Here is a tiny trained network, its code and every weight. The questions are about switching its units off for an input and a class, where a switched-off unit gives its printed mean instead of its output.

import numpy as np


def w(rows, s, z=0):
    codes = np.array(rows[::2]) - 128.0
    scale = np.full(codes.shape[1], s)
    scale[-1] = z or s
    return codes * scale


def f(y):
    return y / 2 * (1 + np.tanh(0.7978845608 * (y + 0.044715 * y**3)))


def log_softmax(a):
    a = a - a.max(-1, keepdims=True)
    return a - np.log(np.exp(a).sum(-1, keepdims=True))


def net(x, mask):
    res = np.array(x, float).reshape(1, 6) / 4 @ E
    y = f(res @ A[0][:, :-1].T + A[0][:, -1])
    res = res + np.where(mask, y, B[0][:, -1]) @ B[0][:, :-1]
    return log_softmax(res[-1] @ U[:, :-1].T + U[:, -1])


A, B = {}, {}
E = w([
[150,78,117],'x0',
[128,57,160],'x1',
[190,184,59],'x2',
[86,174,193],'x3',
[2,135,101],'x4',
[122,147,86],'x5',
],0.0076)
A[0] = w([
[154,165,25,76],'n1',
[119,165,162,83],'n2',
[91,107,94,39],'n3',
[143,157,79,175],'n4',
[133,131,158,197],'n5',
[137,144,100,135],'n6',
[156,150,83,243],'n7',
[131,141,138,62],'n8',
[141,111,102,3],'n9',
[148,154,41,25],'n10',
[126,153,89,143],'n11',
[142,136,105,155],'n12',
[53,32,58,95],'n13',
[122,3,127,119],'n14',
[123,206,166,223],'n15',
[169,86,200,238],'n16',
],0.014,0.0035)
B[0] = w([
[197,161,94,236],'n1',
[98,135,161,141],'n2',
[80,168,147,136],'n3',
[182,120,105,197],'n4',
[132,88,143,163],'n5',
[151,132,113,152],'n6',
[204,119,109,228],'n7',
[100,138,130,115],'n8',
[97,155,127,120],'n9',
[157,205,89,196],'n10',
[164,128,115,161],'n11',
[150,126,118,156],'n12',
[5,186,158,235],'n13',
[120,57,82,247],'n14',
[134,55,190,214],'n15',
[189,39,121,255],'n16',
],0.023,0.0061)
U = w([
[133,109,134,255],'0',
[191,182,94,103],'1',
[61,181,95,162],'2',
[178,146,159,183],'3',
[116,146,124,24],'4',
[108,67,56,83],'5',
[178,158,244,98],'6',
],0.011,0.0079)

Each question gives the input, the list of numbers given to net, and the class t.
The units are the neurons (one row each of A and B). Each row of codes is followed by its name. A weight is (code - 128) times the scale printed after its matrix; where a second scale follows, it is the last column's (A, B and U).
mask holds one flag per neuron, in row order. A switched-off neuron (its flag False) gives its mean, the last column of its row in B, instead of its output. The means were averaged over made-up inputs and are rounded, as every weight is.
A unit's drop is (log p(t) with every unit on - log p(t) with that unit switched off) / (log p(t) with every unit on - log p(t) with every unit switched off).
The circuit of an input: a set's keep is (log p(t) with only the set's units on - log p(t) with every unit switched off) / (log p(t) with every unit on - log p(t) with every unit switched off). Starting from the 12 units with the biggest drops (on a tie, the unit counted first), units are removed one at a time, each time the one whose removal leaves the highest keep (on an exact tie, the one counted first), for as long as the keep stays at least 0.8.
circuit, biggest first: the units of the circuit, biggest drop first
top k neurons: the k neurons with the biggest drops, biggest first
drop of u: that unit's drop, to one decimal
input [8,-8,-6,-8,-6,-2], class 5: circuit, biggest first : n14
input [-2,-3,-2,2,-1,-2], class 6: circuit, biggest first : n14, n15
input [-3,-2,1,0,8,8], class 2: top 3 neurons : n13, n16, n3
input [-8,-8,-7,1,8,-5], class 6: circuit, biggest first : n15, n14
input [3,1,1,5,6,-4], class 2: circuit, biggest first : n16, n7
input [-4,-6,-4,0,-1,4], class 6: top 3 neurons : n14, n15, n16
input [-2,5,-4,4,-5,5], class 5: circuit, biggest first : n16, n1
input [-3,8,-4,3,3,2], class 2: top 3 neurons : n13, n7, n15
input [-5,7,4,-5,5,0], class 2: circuit, biggest first : n13, n16
input [-8,-2,-8,3,2,-7], class 6: top 3 neurons : n14, n15, n2
input [7,-5,-2,3,3,-4], class 2: top 2 neurons : n16, n7
input [8,3,6,-5,5,2], class 1: top 2 neurons : n1, n7
input [1,-2,-7,3,-3,-4], class 5: top 2 neurons : n16, n13
input [1,4,-8,-8,8,-1], class 2: circuit, biggest first : n13
input [-1,7,-2,5,2,6], class 2: drop of n7 : 0.3
input [1,4,-3,5,-5,3], class 5: drop of n6 : 0.0
input [5,-6,-3,0,1,4], class 2: drop of n14 : 0.1
input [-1,-2,-8,6,-4,8], class 6: top 2 neurons : n14, n15
